Here is a tiny trained network, its code and every weight. The questions are about switching its units off for an input and a target symbol, where a switched-off unit gives its printed mean instead of its output.

import numpy as np


def w(rows, s, z=0):
    codes = np.array(rows[::2]) - 128.0
    scale = np.full(codes.shape[1], s)
    scale[-1] = z or s
    return codes * scale


def f(y):
    return np.maximum(y, 0)


def softmax(a):
    e = np.exp(a - a.max(-1, keepdims=True))
    return e / e.sum(-1, keepdims=True)


def log_softmax(a):
    a = a - a.max(-1, keepdims=True)
    return a - np.log(np.exp(a).sum(-1, keepdims=True))


def net(x, mask):
    ids = ['βγεζηθλμπσφψω'.index(c) for c in x.split()]
    T = len(ids)
    res = E[ids] + P[:T]
    u = 0
    for l in range(2):
        r = res
        for j in range(3):
            rows = slice(2 * j, 2 * j + 2)
            q, k, v = (r @ M[l][rows].T for M in (Q, K, V))
            z = softmax(np.where(np.tri(T) > 0, q @ k.T / 2**0.5, -1e9)) @ v
            o = O[l][rows]
            res = res + np.where(mask[u + j], z, o[:, -1]) @ o[:, :-1]
        u += 3
        y = f(res @ A[l][:, :-1].T + A[l][:, -1])
        res = res + np.where(mask[u : u + 8], y, B[l][:, -1]) @ B[l][:, :-1]
        u += 8
    return log_softmax(res[-1] @ U[:, :-1].T + U[:, -1])


Q, K, V, O, A, B = {}, {}, {}, {}, {}, {}
E = w([
[78,194,192,105,151,123,157],'β',
[52,172,175,197,39,36,223],'γ',
[170,78,246,153,103,192,121],'ε',
[142,46,125,47,170,142,188],'ζ',
[231,77,71,173,182,104,64],'η',
[79,125,54,67,128,111,27],'θ',
[139,207,201,137,105,112,31],'λ',
[156,126,180,193,226,182,171],'μ',
[190,123,7,166,18,174,115],'π',
[136,188,90,55,141,43,124],'σ',
[60,163,55,122,213,100,181],'φ',
[86,228,103,207,195,121,77],'ψ',
[146,125,184,1,85,95,138],'ω',
],0.0094)
P = w([
[176,239,85,33,161,242,144],'0',
[183,205,98,79,140,196,164],'1',
[168,187,102,97,124,156,145],'2',
[154,163,107,114,117,135,141],'3',
[149,139,99,120,111,109,137],'4',
[134,128,100,141,113,95,136],'5',
[129,110,107,154,108,69,120],'6',
[126,83,112,168,103,50,122],'7',
[118,70,119,187,100,33,115],'8',
[128,54,116,210,96,2,110],'9',
[82,48,107,211,82,29,105],'10',
],0.0048)
Q[0] = w([
[129,41,169,102,169,119,133],'0.h1',
[162,215,73,207,82,149,93],'0.h1',
[68,125,254,103,219,87,146],'0.h2',
[91,146,138,136,80,169,191],'0.h2',
[86,183,159,123,159,42,101],'0.h3',
[184,171,51,114,33,64,48],'0.h3',
],0.0099)
K[0] = w([
[134,103,116,27,129,169,124],'0.h1',
[86,136,177,248,128,70,120],'0.h1',
[142,213,133,57,140,238,132],'0.h2',
[133,85,165,79,197,97,53],'0.h2',
[130,243,161,88,136,123,147],'0.h3',
[11,104,176,153,94,1,119],'0.h3',
],0.0087)
V[0] = w([
[122,171,146,168,154,97,154],'0.h1',
[109,116,72,139,37,82,167],'0.h1',
[151,133,154,134,231,11,135],'0.h2',
[159,72,192,119,255,19,74],'0.h2',
[47,159,161,107,101,61,75],'0.h3',
[148,130,96,174,78,128,254],'0.h3',
],0.0067)
O[0] = w([
[88,182,123,203,140,89,121,104],'0.h1',
[114,74,108,89,82,26,135,172],'0.h1',
[245,159,146,149,197,42,167,47],'0.h2',
[253,153,121,137,181,82,123,1],'0.h2',
[114,180,119,84,102,72,42,84],'0.h3',
[100,47,117,163,216,101,138,159],'0.h3',
],0.0061,0.0045)
A[0] = w([
[107,206,72,124,62,131,80,158],'0.n1',
[71,125,112,69,217,93,91,171],'0.n2',
[62,204,194,101,109,47,200,199],'0.n3',
[127,95,153,224,117,248,222,216],'0.n4',
[90,205,138,253,83,173,108,168],'0.n5',
[69,202,105,156,127,83,214,178],'0.n6',
[103,54,88,145,92,85,172,250],'0.n7',
[115,142,255,61,99,124,202,253],'0.n8',
],0.0061,0.0042)
B[0] = w([
[58,121,110,71,193,59,55,199],'0.n1',
[50,208,111,70,142,191,251,156],'0.n2',
[74,145,140,214,37,43,195,156],'0.n3',
[84,11,214,154,212,134,121,219],'0.n4',
[28,141,237,131,228,37,65,177],'0.n5',
[33,132,83,218,152,36,188,153],'0.n6',
[101,11,97,133,121,81,133,254],'0.n7',
[111,130,249,103,67,1,213,166],'0.n8',
],0.0049,0.008)
Q[1] = w([
[153,247,120,94,177,230,112],'1.h1',
[204,171,175,99,27,222,120],'1.h1',
[71,117,99,164,152,124,195],'1.h2',
[125,154,91,36,86,100,166],'1.h2',
[103,99,2,227,10,84,79],'1.h3',
[16,167,163,22,141,127,173],'1.h3',
],0.007)
K[1] = w([
[123,191,97,109,179,209,78],'1.h1',
[160,171,153,61,113,191,122],'1.h1',
[90,97,145,130,105,100,141],'1.h2',
[140,165,88,82,61,105,132],'1.h2',
[127,129,43,173,83,93,100],'1.h3',
[58,144,161,1,153,118,165],'1.h3',
],0.0088)
V[1] = w([
[92,145,34,203,172,123,57],'1.h1',
[166,82,115,41,176,194,76],'1.h1',
[133,146,81,3,192,178,161],'1.h2',
[132,145,120,146,157,62,189],'1.h2',
[22,79,132,122,103,134,103],'1.h3',
[231,140,118,168,160,142,110],'1.h3',
],0.0059)
O[1] = w([
[92,159,2,223,177,76,43,121],'1.h1',
[178,96,148,71,151,64,70,36],'1.h1',
[104,117,46,151,119,101,197,98],'1.h2',
[165,150,165,83,149,89,155,137],'1.h2',
[222,178,131,119,157,146,139,254],'1.h3',
[51,67,118,133,104,166,98,26],'1.h3',
],0.0059,0.0088)
A[1] = w([
[117,122,189,187,78,110,164,99],'1.n1',
[88,58,107,144,177,195,98,170],'1.n2',
[167,79,155,73,99,118,102,115],'1.n3',
[101,186,157,121,100,125,162,105],'1.n4',
[254,140,106,136,137,138,118,251],'1.n5',
[159,151,160,110,178,106,134,154],'1.n6',
[89,126,95,140,135,110,159,154],'1.n7',
[160,109,115,72,173,92,153,202],'1.n8',
],0.0098,0.0026)
B[1] = w([
[144,128,84,79,163,207,57,227],'1.n1',
[146,102,142,200,40,112,123,255],'1.n2',
[61,59,71,32,168,179,81,183],'1.n3',
[173,154,134,146,99,174,142,199],'1.n4',
[254,168,106,110,213,164,144,166],'1.n5',
[110,82,188,167,96,80,91,170],'1.n6',
[113,109,69,154,128,165,113,208],'1.n7',
[144,91,67,152,120,36,135,205],'1.n8',
],0.0075,0.0066)
U = w([
[126,86,119,96,168,96,181,84],'β',
[142,184,150,140,133,214,182,253],'γ',
[161,153,140,150,65,26,193,135],'ε',
[95,134,78,154,164,176,202,46],'ζ',
[105,117,149,89,178,185,73,76],'η',
[253,132,103,140,190,121,116,183],'θ',
[48,82,104,155,23,126,100,153],'λ',
[127,137,134,131,131,135,139,14],'μ',
[139,163,186,123,90,84,59,139],'π',
[78,148,135,154,211,103,98,65],'σ',
[129,113,198,175,165,78,141,122],'φ',
[167,131,147,71,49,135,135,78],'ψ',
[120,164,72,60,181,127,60,197],'ω',
],0.007,0.0035)

Each question gives the input, a string of symbols that net reads in full, and the target symbol t.
The units are the heads (2 rows each of Q, K, V and O) and the neurons (one row each of A and B). Each row of codes is followed by its name. A weight is (code - 128) times the scale printed after its matrix; where a second scale follows, it is the last column's (O, A, B and U).
mask holds one flag per unit, layer by layer, with each layer's heads first. A switched-off unit (its flag False) gives its mean, the last column of its rows in O or B, instead of its output. The means were averaged over made-up inputs and are rounded, as every weight is.
A unit's drop is (log p(t) with every unit on - log p(t) with that unit switched off) / (log p(t) with every unit on - log p(t) with every unit switched off).
The circuit of an input: a set's keep is (log p(t) with only the set's units on - log p(t) with every unit switched off) / (log p(t) with every unit on - log p(t) with every unit switched off). Starting from the 12 units with the biggest drops (on a tie, the unit counted first), units are removed one at a time, each time the one whose removal leaves the highest keep (on an exact tie, the one counted first), for as long as the keep stays at least 0.8.
units of the circuit, in order: the units of the circuit, biggest drop first
top k neurons: the k neurons with the biggest drops, biggest first
top k neurons in layer l: the k neurons of layer l with the biggest drops, biggest first
which heads matter: for each layer, one digit per head in row order, 1 if its drop is at least 0.15 and else 0, layers parted by /
input π σ η π π ζ λ π η, target λ: units of the circuit, in order -> [0.h2 1.h3 1.n2]
input π π π ψ γ π π θ, target γ: which heads matter -> 000 / 101
input γ π ω θ ζ ω π θ θ η ψ, target γ: top 3 neurons -> [0.n3 1.n4 0.n8]
input π ω θ μ, target φ: which heads matter -> 001 / 000
input θ ζ γ σ ε, target γ: top 2 neurons -> [0.n8 0.n3]
input π π η θ η π ζ ε, target η: top 3 neurons in layer 1 -> [1.n3 1.n1 1.n2]
input μ ζ φ π ε ε π σ, target ε: top neuron -> [0.n4]
input π π η, target θ: which heads matter -> 010 / 101
input π γ ψ φ φ π σ, target γ: which heads matter -> 000 / 100
input π π π π π π η π θ, target ω: top 3 neurons -> [1.n2 0.n4 0.n1]
input η η θ β ψ π μ π η γ ζ, target γ: which heads matter -> 000 / 110
input σ η π σ η θ φ, target ζ: top 2 neurons -> [0.n6 1.n7]
input η π η μ η π γ π θ σ λ, target γ: which heads matter -> 000 / 100
input π θ π φ π μ π θ ψ γ ε, target γ: which heads matter -> 000 / 101
input π π π ζ η γ η π θ π μ, target γ: top 2 neurons in layer 1 -> [1.n1 1.n8]
input π π π σ μ η π λ, target π: which heads matter -> 001 / 001
input σ π π π, target λ: top 2 neurons -> [1.n2 0.n4]
input π π π θ π π θ π, target ω: top 2 neurons -> [1.n2 0.n1]
input π π ε ψ, target σ: which heads matter -> 100 / 100
input φ β γ π π π π θ, target γ: top 2 neurons -> [0.n2 0.n3]
input π η ω ω π η π π η, target λ: which heads matter -> 010 / 001
input π θ γ π ω, target γ: top 3 neurons in layer 0 -> [0.n3 0.n8 0.n6]
input π η π θ θ, target ω: top 2 neurons -> [1.n2 0.n1]
input π θ η θ π λ, target π: top 2 neurons in layer 0 -> [0.n5 0.n7]
